Known rows, with every step that occurs:
W -> R -> B -> K -> D -> J: | -290 | -106 |  -32 |  321 |  -41 | -251 | -124 |  -49 | -114 |  -44 |   -7 |  -86 |  -77 |  123 |   96 |  -27 | -111 |  -11 |  -39 |   -7 |   17 | -212 | -124 |   97 |  -80 | -102 |   18 |   46 |  185 |  155 |   99 | -159 |   43 |   53 |  127 |   72 | -143 |  -23 |  404 | -118 |   82 |  296 | -106 | -139 |  395 |  208 | -377 |
A -> B -> K -> D: | -434 | -282 |  159 |  283 |  414 |   44 | -392 |  -14 |  -58 |  -46 |  144 |   58 | -202 |  113 |  235 | -172 | -107 |  331 |  150 |  254 |  -67 |  100 | -236 |  -52 | -248 | -449 | -100 |  -11 |  105 | -179 |  -62 | -244 | -108 |   92 |   45 | -168 |  -30 | -221 |   -7 | -261 |  334 |  169 |   78 |  142 |  239 |   57 | -100 |
D -> J -> R -> W -> Q -> B -> K: |   -2 |   62 | -110 |  -70 |  185 | -169 |    5 |  -84 | -185 |  197 |  118 |   -1 |   94 | -137 | -151 |  -85 | -172 |   12 |   43 |  -19 | -151 |  -58 | -487 |  -36 |  130 |  537 |  235 |   39 |  -25 | -115 |   98 |  204 |  195 |  155 |  -59 | -120 |    2 |  -69 | -460 |  -82 |  131 |  137 |  -41 |   -4 |  105 |  -68 |   99 |
A -> B -> D -> R -> W: |   -4 |  230 |  -96 |  -99 |  -23 |  116 |  244 |  361 |  119 |  171 |  -16 |   26 |  -78 |  -51 | -230 |  265 |  -63 |  -91 |  -47 |   60 |   75 |  160 | -194 |  198 | -164 |   23 |  111 |   13 |  190 |   95 |   89 |   11 |   87 | -198 |  166 |   68 |  -26 |   20 |  207 |  276 |  -47 | -192 |  -41 | -189 | -174 |  154 | -220 |
B -> A -> W -> R -> J: |  173 |  -87 |   97 |   92 | -448 |  -49 |   18 |   71 |   -4 |  168 | -146 |   -1 |  -46 |  125 |  -33 | -124 |  196 |  -50 |  -72 |   78 |   -7 |  215 |  323 |  -84 |   61 | -107 | -127 | -106 | -182 |  -42 | -266 |  -12 | -113 | -181 |  -85 | -130 |   45 |  217 | -117 |   90 | -220 |  -66 |  -57 | -307 |  120 |  115 | -144 |
D -> R -> J -> W -> Q -> A -> B -> K: |   97 | -134 |  -98 |  133 |  416 |   10 |  -60 | -104 | -329 |  282 |  -68 |   24 |  -67 | -141 | -126 |   45 | -266 |  291 |  232 |  220 | -315 |   53 | -159 | -102 |   26 | -290 | -242 |  138 |  -89 |  -51 | -274 |  156 | -138 | -159 | -284 | -153 |  -11 | -116 | -411 |   -8 |  156 |  170 |  254 |  312 |   85 | -197 |   95 |
K -> B -> D -> R -> J: |  -19 |  263 |   -3 |    1 | -274 |  136 |  295 |  203 |  -56 |  126 | -170 | -110 | -421 |    4 | -336 |   88 | -298 |  -51 |  303 |  156 |  -83 |  -23 | -103 |  177 | -391 |    2 | -349 | -154 |  100 |  169 |  152 |   89 | -199 | -114 |  113 |  118 | -110 |   83 |  487 |  172 |   39 |  158 |   41 |  -76 |  244 |  266 | -375 |
Q -> A -> R -> D: | -330 |   23 |  -62 | -103 |  -34 |   82 | -170 |   12 | -128 |   36 |  160 |  352 |    0 |   38 | -221 |  -83 |  186 |   -8 |   54 |  101 |  -99 |   67 |   43 | -239 | -304 | -272 | -207 | -268 | -153 |  -25 |   69 | -245 |   27 |  -83 |   22 | -114 |  191 |   90 | -173 |   35 |    9 | -225 |  269 |   36 |   20 | -123 |  211 |
J -> W -> Q -> D: |   92 |   96 |  -10 | -162 | -135 |  118 | -102 |  -92 |  375 | -171 |  154 | -272 |  190 |  182 |  443 |   -8 |  181 |   62 | -107 | -255 |  281 |   15 |  205 | -236 |   59 |  224 | -129 | -144 |  130 | -179 |   92 |  -67 |  -91 |  273 |  366 |  122 |  164 | -151 |  320 |  -59 | -121 | -348 |  127 |   -8 | -327 | -116 |  355 |
R -> W -> A -> B -> K: |  -98 | -265 |  -39 |  166 |  458 |  -66 | -116 | -158 | -378 |  211 |    9 |  160 |  103 | -109 |  275 |   26 | -138 |  330 |   39 |  175 | -116 |  173 | -152 | -134 |  151 | -164 |  -38 |   75 |   -7 | -118 | -166 |   65 |  -72 |  -99 |   54 | -195 | -299 | -229 | -542 | -124 |  281 |  127 |  115 |  249 |   63 |  -77 |    0 |
K -> A -> W -> R: |  -15 | -243 |  307 | -150 | -292 |  246 |   40 | -119 |  309 |  146 |   28 |  180 |  148 |  252 |  237 |   24 |  331 |   18 | -279 | -115 |  234 |  193 |  221 |   42 |  232 | -340 |  163 | -177 | -129 |   29 |  -71 | -230 |   30 |  -73 |   52 | -253 |   -8 |  155 | -140 |    1 | -234 | -249 | -260 |   46 | -239 |  124 |   44 |
J -> D -> R -> B -> A -> W -> Q: |   98 |  208 |  -39 | -374 | -132 |  115 |   13 |   96 |  140 | -598 |  210 | -120 |  266 |  138 |  -57 | -148 |  373 |   48 | -104 |    5 |   61 | -124 |  368 |    1 |  146 |  427 |  179 | -140 |  -78 | -148 | -161 |  164 |  -57 |  224 | -152 |  145 |   22 |   65 |  -16 | -189 | -125 | -128 |  111 |  147 | -287 |  -75 |  511 |
J -> D -> R -> B -> A -> W: |  -54 |  -79 |   56 | -143 | -138 |  122 |  -79 |  132 |   37 | -405 |   24 |   59 |  216 |  204 | -277 | -210 |  263 | -103 | -264 |    2 |  155 |  -84 |  303 |  177 |  134 |   18 |  344 |  -93 |  -51 | -231 | -125 |   -1 |   34 |   46 | -291 |   93 |   14 |   63 |  -99 |   -5 | -122 |  -58 |   14 |   18 | -109 |  -93 |  270 |
R -> W -> Q -> A -> B -> D -> J: |  -51 |  361 | -275 |  -23 |   16 | -147 |  121 |  141 | -119 | -153 |   83 |   77 |  -92 | -256 | -183 |  156 | -342 |   87 |  224 |   24 |  -75 | -131 |  -89 | -200 | -136 |   18 | -160 |  138 |  193 |  397 |  -31 |   53 |   45 |  174 |   95 |  131 | -114 | -189 |  392 |   43 |   96 | -110 |  189 |  -31 |   99 |  -36 | -157 |
J -> D -> R -> W: |   71 |  250 | -133 | -170 |  -16 |   75 |  304 |  372 |  182 |  134 |  -88 | -150 |  -29 |   68 | -255 |  249 |  162 | -355 | -100 |   80 |  162 |  207 |  -53 |  223 |  -58 |  374 |  435 |  192 |   31 | -131 |   97 |  218 |  192 | -228 |   27 |  164 |  -32 |  173 |  339 |   98 | -258 | -251 |  -45 | -390 | -311 |  160 | -114 |
W -> R -> B -> D -> J: | -315 |  229 | -134 |  158 | -413 | -233 |  138 |  -14 |  -62 | -165 |   11 |   -8 |   24 |   33 |   12 |   74 | -213 |  -88 | -102 | -112 |  138 | -351 | -119 |  124 | -181 |   93 | -192 | -149 |  253 |  351 |  250 | -196 |   19 |  165 |  247 |  258 | -209 |  -76 |  590 |  143 |   49 |  224 |   79 |   -6 |  284 |  165 | -291 |
D -> R -> J -> W -> A -> B: |  355 |   29 |   47 |  155 |   24 |   26 |  313 |  -85 |   10 |  113 | -254 |  -62 | -130 | -106 |  309 |  252 | -221 |  235 |   -2 |  119 | -186 |  264 |   46 |   35 |  -25 | -291 | -415 |  129 |   48 |  230 | -154 |   75 | -167 |  -71 |   -6 | -181 | -247 |   17 |  -25 |  -22 |  161 |  191 |    4 |  134 | -155 | -204 |  -43 |
D -> R -> B -> K -> A -> W: |    9 | -215 |  193 | -212 |  -17 |  251 | -120 |  -87 |   44 | -156 |   22 |  213 |  258 |  163 | -198 |  -90 |  177 |   74 |  -30 |   -8 |   92 |  -85 |  216 |  164 |  282 |  -53 |  322 | -227 |  -58 | -107 |   78 |  -27 |  -59 |  -51 | -136 |    1 | -112 | -120 | -335 |  -94 |   -3 | -124 |  -93 |  415 |  -37 |  178 |  109 |
B -> K -> D -> J -> W -> A -> R: |  136 | -443 |  167 |  100 |  149 |  -93 | -289 | -168 |  -81 |  116 |   -3 |  249 |  -24 |  -31 |  300 |  173 |   77 |   54 | -266 | -229 |   10 |  122 |  264 | -171 |  189 | -658 |  -92 |   89 |   12 |  113 |   -5 |  -89 |  113 |  -59 |  142 |  -29 | -101 |   76 | -218 | -385 |   98 |  -52 | -125 |  -76 |   13 |  114 |   24 |
Q -> A -> W -> D -> J: |   92 |  116 | -179 |   32 | -137 | -146 |  -46 |   48 |   65 | -153 |  -76 | -132 |   64 |  141 | -215 | -137 |  124 | -210 |   46 |  -67 |   82 |  -32 |  326 | -206 |   96 |   56 |  153 |   74 |  -33 |   96 |   48 |  -70 |   90 |   86 |   83 |   38 |  189 |   48 |  544 | -128 | -231 | -359 | -130 | -329 |   60 | -103 | -127 |
D -> R -> W -> A -> B -> K: |  -47 | -218 |  -19 |  102 |  461 |  -26 |   27 | -105 | -336 |  314 |  -58 |   91 |   61 |  -86 |  122 |  142 | -187 |  258 |  -15 |  118 | -129 |  136 | -209 |   50 |  164 | -181 |    3 |  109 |   25 |  -80 |  -99 |  104 |  -31 | -203 |   35 | -202 | -299 | -123 | -406 |  -42 |  202 |  176 |  -21 |  226 |   17 |  -23 |  -60 |
D -> R -> J -> W -> Q: |  621 |  310 | -160 | -114 | -276 |   64 |  206 |  114 |  215 | -119 |  -82 | -296 |   14 |    9 |   20 |  137 |  154 |   18 |  167 |   69 | -134 |  104 |  293 | -164 |   -6 |  444 | -136 |   17 |  -51 |  133 |  -85 |  306 | -155 |   51 |   -6 |  204 |   43 |   96 |  180 | -190 |  -66 | -199 |  126 |  -36 | -211 |   11 |  120 |
R -> W -> Q -> D: |  -13 |  229 |  -67 | -273 | -137 |   52 |  -52 |   36 |  280 | -148 |  217 | -234 |  204 |  136 |  361 |  -22 |  246 |   53 |  -46 | -197 |  256 |   65 |  182 | -254 |   63 |  433 |  -32 | -154 |  164 | -221 |   82 |   26 |  -64 |  209 |  478 |   50 |  113 | -112 |  298 |   38 | -195 | -415 |   61 | -177 | -294 |   21 |  253 |
Q -> W -> D -> J -> R -> B: |  -46 |  179 |  -67 |  241 | -515 | -150 |  115 | -101 |    7 | -198 | -195 | -187 |  220 |   -4 |  243 | -187 |   39 | -221 | -251 | -195 |  143 | -356 |  159 |   98 |  -56 |  237 | -122 |   42 |  -26 |  -10 |  236 | -162 |  -13 |  142 |  -13 |  207 |    8 |  173 |  384 |  296 | -182 |  188 | -140 |   23 |  120 |  -52 |  -81 |
J -> D -> R -> W -> Q -> B -> K -> A: | -184 |   34 |   98 | -414 |  408 |  202 |  138 |  -85 |  119 |  196 |  104 |  103 |   71 |   52 | -285 |  119 |   -7 |   34 |  250 |   80 |  -98 |   50 | -417 |  233 |  103 |  418 |  309 |   -5 |    9 | -218 |  101 |  272 |   22 | -100 | -160 | -233 |  -37 | -154 | -395 |   72 |   -4 |   47 |  -37 |  305 | -247 |    2 |  197 |
J -> R -> B -> K: | -239 | -196 |   34 |  255 |  -37 |  -95 | -150 | -219 | -342 |   24 |  -18 |   88 |  234 |  -28 |  125 | -253 |  -57 |   43 | -133 |   59 |   -4 | -258 | -252 |  106 |   26 |  200 |   85 | -103 |  -91 | -285 |  143 |  -39 |  -20 |   54 | -135 |   83 | -141 |  -81 | -449 |   44 |  233 |  404 |  114 |  363 |  284 |   24 |   50 |
A -> R -> D -> J -> W: |  276 |   80 | -207 |  177 | -136 | -179 |  -48 |  175 |  141 |   64 |  -92 |    6 |    2 |  -40 | -170 |  174 |  133 | -361 |  -74 |  -49 |   66 |   77 |  164 |  -57 | -124 |    3 |   -4 |    4 |  -32 |  278 |  188 | -158 |  125 | -126 |   32 |  346 |  190 |   21 |  177 |   53 |  -61 | -262 |  187 | -259 |  -59 |  -63 | -146 |
B -> D -> J -> R -> W -> Q -> A: |  224 |  251 | -243 | -257 | -141 |  158 |  210 |   29 | -138 |  -91 |   26 |  178 |   44 | -296 | -245 |   74 | -196 |   36 |  143 |  -90 |  -89 | -121 |  -15 | -378 |   77 |  185 |  255 |  280 |  -77 |  162 | -200 |  324 |  204 |  165 | -128 |   48 |  -60 |   66 |   12 | -125 |  -14 | -314 |   -7 |  -48 |  -55 |  -65 |  122 |
K -> D -> J -> R: |  118 |   94 |  129 |  223 | -294 | -106 |  135 |   70 |  127 |   10 | -181 |  -69 | -177 | -153 |  -10 |  -38 | -205 | -280 | -103 | -132 |   78 | -129 | -133 |   79 |  -99 |   95 |  218 |  310 |  -52 |   90 |  251 |  -47 |  230 |  180 |  -80 |  112 |  -36 |  191 |  473 |  -73 |   38 |  106 | -344 | -241 |  198 |  145 | -356 |
A -> R -> W -> Q -> B -> K -> D: | -325 | -199 |  146 | -105 |  316 |   55 | -401 |   27 |   63 |  -32 |  358 |  136 | -129 |  119 |  119 | -140 |  128 |  247 |   44 |   78 | -113 |  179 | -279 | -121 | -136 | -157 |   50 | -162 |  119 | -206 |  -36 |  -96 |   78 |  141 |  156 | -264 |  166 |  -51 | -367 | -334 |  186 |  -28 |  -32 | -118 |   51 |  112 |  192 |
D -> R -> J -> W -> A -> B -> K: |  134 | -224 |   -1 |  234 |  346 |  -62 |   37 | -158 | -299 |  330 | -188 |   -5 |  -54 | -114 |  132 |  148 | -281 |  226 |   65 |  151 | -187 |  136 | -136 |   58 |   95 | -236 | -232 |   95 |  -48 |  -31 | -120 |   99 | -138 | -230 |  -69 |  -94 | -253 | -133 | -368 |  -66 |  234 |  286 |  105 |  275 |   95 |  -44 |  -82 |

Rows:
| -280 |   94 |  110 |  -85 | -167 |  -76 |  116 |   82 |  155 |   26 |   17 |  -97 | -180 |  149 |  -38 | -112 |  106 | -236 |  -99 |  149 |  119 |  216 | -104 |  175 | -154 |  186 |  -40 |  -88 | -189 | -299 | -126 |  -26 |   48 |  -40 | -181 |  -77 |   95 |  135 |    3 |   66 | -227 |  121 |  187 | -294 |  -99 |  -30 |  174 |
Q -> B -> A -> W -> R -> J -> D
|   40 |   87 |  -62 | -117 |  -26 |  -78 |  -82 |   30 |   47 | -231 |   88 | -187 |   13 |   54 |  -44 | -101 |  -21 |  -44 |   19 | -275 |  172 | -199 |  283 | -143 |  147 |   58 |  -25 |   -4 |  182 |  133 |   41 |    9 |  -37 |  259 |  202 |   76 |   71 |  -77 |  463 |   84 | -163 | -159 | -111 | -209 |   34 | -118 |  -21 |
K -> B -> A -> W -> Q -> D -> J
|  -25 |   15 |  180 | -419 |   53 |  244 |   34 |  -68 |  272 |   48 |   94 | -158 |  170 |  216 |  -66 |   95 |   82 |   23 |  -75 | -295 |  216 | -130 |  103 |  176 |  253 |  122 |  121 | -172 |   81 | -221 |  240 |    5 |  -43 |  -11 |  211 |  -28 |   40 |  -47 |  254 |   43 | -227 | -220 | -213 |  223 | -245 |  186 |  194 |
B -> K -> A -> W -> Q -> D -> R
|  370 |  146 |  -62 |   27 |   87 |   24 |   10 |  109 |  170 |  -78 |   22 | -277 | -147 |  -52 |  158 |  108 |   42 |  162 |  223 |  185 | -185 |  147 |   67 |  -54 | -113 |  144 | -261 |    5 |  -23 |   57 | -158 |  126 | -194 |  -24 |  -15 |  132 |   97 |  -33 |    4 | -180 |   90 |    1 |  189 |   68 | -120 |   44 |   83 |
A -> B -> K -> D -> R -> J -> W -> Q
|  118 | -316 |  -68 |  281 |   84 |  -78 | -292 |  -34 |  -78 |  -27 |  -75 |  141 |  -45 |  -22 |  -56 |   60 |  -55 |  -56 | -105 |  -81 |  -42 |  -68 |   89 |  -91 |    9 | -540 |   68 |  181 |  100 |  176 |  -83 |  -84 |  128 |  -26 | -157 |  155 |   95 |  -23 |  -57 | -163 |   91 |    5 |   69 | -114 |  151 |  -69 |  -76 |
Q -> A -> R -> B -> K -> D -> J -> W
| -144 | -276 |  174 |  183 |  334 |   91 | -137 |  -21 |  -48 |   71 |   38 |  114 | -170 | -137 |  377 |  -20 | -133 |  188 |  -21 |  117 |   -8 |  196 | -277 |   11 |  -62 | -273 |  140 |  147 |  -34 | -169 | -118 |  -96 |   75 |  -46 |   50 | -130 | -132 |  -70 | -297 | -219 |  291 |  127 | -142 |   19 |   69 |  142 | -113 |
J -> R -> W -> A -> B -> K -> D
| -232 |    1 |  103 |   -4 |  -88 |   27 |  106 |  148 |   71 |   29 |  -29 | -113 | -298 |   91 |   45 |  -85 |  155 | -272 |  -27 |  199 |  192 |  205 |   65 |  176 | -198 |  -26 |  -64 |  -49 | -235 | -194 | -189 |  -30 |  -51 | -167 | -143 |   76 |   60 |  177 |   85 |  144 | -240 |  110 |  200 | -283 |  -86 |   46 |    4 |
K -> B -> A -> W -> R -> J -> D
|  196 |   96 |   20 |   -3 | -177 |   82 |  153 |  241 |   62 |  126 | -229 | -252 | -261 |  164 | -381 | -130 |  151 | -198 |  194 |  146 |  -93 |  154 |  227 |  175 | -149 |   35 | -154 | -120 |  -78 |  -54 |  -61 |   77 | -215 | -302 |  -37 |  -77 |  267 |  261 |  236 |  297 | -248 |  -11 | -181 | -353 |   63 |   13 | -254 |
K -> B -> A -> W -> D -> R -> J
|  165 | -179 |   19 |  202 |    8 |   -9 | -189 |  124 |  203 |  216 | -130 | -146 | -162 |  154 |   40 | -156 |  440 | -257 |   48 |   82 |   -9 |  334 |  253 |  -23 | -203 | -252 | -301 | -130 | -110 | -117 | -122 | -156 | -203 | -345 |   31 |  -66 |  619 |  182 | -137 |  394 | -223 | -123 |   18 | -415 | -152 | -282 |  -46 |
K -> B -> A -> R -> J -> W -> D
|  258 |  155 |  -67 |   18 |  105 |  104 |  191 |  -24 |  -55 |   43 |  -90 |  -23 | -148 | -137 |  -17 |  103 | -213 |  337 |  223 |  212 | -356 |  143 |    8 | -171 | -119 | -345 | -447 |  170 |    3 |  191 | -334 |  149 | -180 |   34 | -262 | -281 |   36 |   39 |  -59 |   46 |   69 |   66 |  180 |  191 | -136 | -384 |  174 |
D -> R -> J -> W -> Q -> A -> B
| -130 |   78 | -123 |    2 |  -83 | -152 |   65 |   26 |    7 |  148 |   -6 |   60 |   70 |   22 | -245 |   94 |   67 | -283 |   53 |  -17 |  119 |  -86 |  -17 |  117 |   32 |  225 |  175 | -154 | -140 |  209 |  210 | -213 |  102 | -228 |   92 |  169 |  -19 |  -47 |  140 |  129 | -132 | -127 |    4 |  -40 |  124 |  207 | -296 |
B -> K -> A -> W -> R -> D -> J
|  -48 | -294 |   79 |  125 |   61 |    8 |  -19 | -274 |  -47 |  219 | -133 |  173 |  226 |   63 |   22 |   97 |   20 |   12 |   29 |  -32 |  -13 | -142 |  -87 |  199 |  202 |  -57 |  108 |  -10 |   36 |   87 |   48 |   -5 |  -96 | -213 | -152 |  -34 | -124 | -163 | -357 |  238 |   36 |  232 |  -32 |  375 |   60 |   12 | -148 |
D -> J -> W -> R -> B -> K -> A
|  113 |  101 |   59 |   93 |   21 | -154 |  278 |  -81 |   17 |  123 | -114 |  -28 |  -12 | -267 |  481 |  188 | -230 |   48 | -192 | -134 |   68 |  157 |  -91 |   18 |   94 |  -60 | -192 |  197 |   91 |  125 |   19 |  -34 |   56 |   39 |  221 | -163 | -209 |  -15 |   43 |  200 |   37 |   97 | -165 |  -88 | -166 | -142 | -104 |
Q -> D -> J -> R -> W -> A -> B
| -118 |  -98 |  -77 |   14 |   83 |    3 | -112 | -166 |  -92 |  -32 |   68 | -180 |  279 |  155 |  134 |  -20 |   39 |   83 | -145 | -100 |   80 | -259 | -105 |  176 |  103 |  227 |  -16 | -215 |  127 | -231 |  139 |   -6 | -102 |  -14 |  110 |  186 |  -21 | -148 | -132 |   71 |   50 |  205 |  164 |  322 |   -1 |   14 |  218 |
J -> W -> Q -> D -> R -> B -> K
|  187 |   43 |  134 |  -53 | -198 |  -17 |   99 |   14 |  102 |  -26 |  -49 | -110 |  -31 | -194 |    0 | -130 |  -94 | -289 | -215 | -368 |  234 | -205 |   53 |   67 |  158 |  113 |  161 |  132 |  -94 |   10 |  133 |  -27 |  160 |  185 |  -43 |   97 |  146 |  161 |  154 |  258 | -164 |   -2 | -323 | -188 |  -24 |  -84 |  -39 |
K -> B -> A -> W -> Q -> D -> J -> R
|   97 |   75 |  140 |  -20 | -127 |  -90 |   14 |   -5 |  127 | -108 |   67 |  -53 | -101 | -171 |  -20 | -140 | -175 | -159 | -118 | -164 |   44 | -135 | -261 |   71 |   55 |  272 |  295 |  100 | -124 |   -7 |  195 |  -45 |  299 |  307 |  -93 |   52 |   55 |  104 |   20 | -256 |   82 |   81 | -287 | -109 |  127 |  132 |  -15 |
A -> W -> Q -> B -> K -> D -> J -> R
|   88 |  168 |  -28 |   37 |  149 |    6 |  120 |   47 |  -25 |  -74 |   35 |   73 | -172 | -302 |  110 |   29 | -217 |  224 |  136 |  116 | -234 |   89 | -137 | -197 | -113 | -261 | -137 |  327 |   10 |  205 | -276 |   58 |   58 |  163 | -182 | -261 |   42 |   58 |  -13 |   18 |   97 |   25 |  -27 |  -23 |  -73 | -269 |   35 |
K -> D -> J -> R -> W -> Q -> A -> B
| -208 |  -81 |  -58 |  105 |  117 | -213 | -302 |  -90 | -250 | -244 |  137 |   88 |  -52 |  -17 |  -40 |  -82 |  -89 |  161 |  108 |  -32 | -177 | -275 |   70 | -183 |  -33 | -255 | -111 |   76 |  152 |  160 |  -17 |  -12 |   21 |  187 |    6 |   12 |  -54 |  -33 |  179 | -291 |  128 |  164 |   24 |    7 |  360 |   88 |  -53 |
W -> Q -> A -> R -> B -> K -> D -> J
| -151 | -134 |  191 | -264 |   67 |  220 |  -81 |  -41 |  120 | -221 |   67 |  142 |  197 |  155 | -160 |  -60 |  196 |  -77 |  -52 |   34 |  204 |  -75 |  147 |  278 |  203 |   76 |  366 | -196 | -124 | -233 |  117 |  -38 |   -5 |  -63 | -171 |  135 | -100 | -132 | -212 |  -97 |  -65 |  -89 |   50 |  392 | -143 |  206 |  198 |
J -> D -> R -> B -> K -> A -> W
|  168 |  189 | -210 | -252 |  -25 |  280 |  244 |   37 | -186 |  -61 |   44 |  190 | -120 | -321 | -215 |   60 | -249 |   61 |  207 |  -51 |  -96 | -107 |  -96 | -313 |  -16 |    1 |  185 |  243 |  -45 |  263 | -233 |  303 |  156 |  148 | -110 |    3 |  -42 |   98 |  -45 |  -27 |   30 | -210 |  -32 |  -40 |  -50 | -127 |   70 |
K -> B -> D -> J -> R -> W -> Q -> A
| -172 | -105 |  114 |   87 |   56 |  -72 |  -17 | -255 |  -37 |  102 | -122 |   78 |  217 |   -7 |  -41 | -117 |   44 | -113 |  147 |  -10 |  -23 | -238 | -154 |  241 |   99 |  296 |  104 |  -45 |  -61 | -129 |  249 |  -21 | -115 | -144 | -122 |  -28 |   23 | -140 | -228 |  322 |   28 |  278 | -115 |  376 |  125 |   16 | -146 |
W -> D -> J -> R -> B -> K -> A
| -195 | -178 |   28 |  212 |   64 | -272 | -229 | -132 | -235 | -177 |   22 |   79 |  -55 |   13 |  147 |   -1 | -114 |   93 |  -34 |  -83 |  -66 | -205 |   72 |  -38 |   15 | -253 |  -92 |   49 |  188 |  171 |  115 |  -74 |   28 |  117 |  169 |   55 | -252 |  -46 |  220 | -321 |  193 |  265 | -104 |  -37 |  385 |  212 | -225 |
W -> A -> R -> B -> K -> D -> J
| -118 |   52 |  -60 | -181 |   43 |   16 | -187 |   86 |   99 |  -23 |  251 |  225 |   86 |   48 | -227 |  -99 |  345 |  -48 |  -24 |   37 | -149 |  137 |  -61 |  -98 | -244 |   64 | -185 | -353 | -102 |  -50 |    4 | -193 |   10 |  -57 |  -56 | -128 |  420 |   62 | -539 |  192 |   19 | -140 |  248 |  -39 | -191 | -335 |  414 |
J -> W -> Q -> B -> A -> R -> D
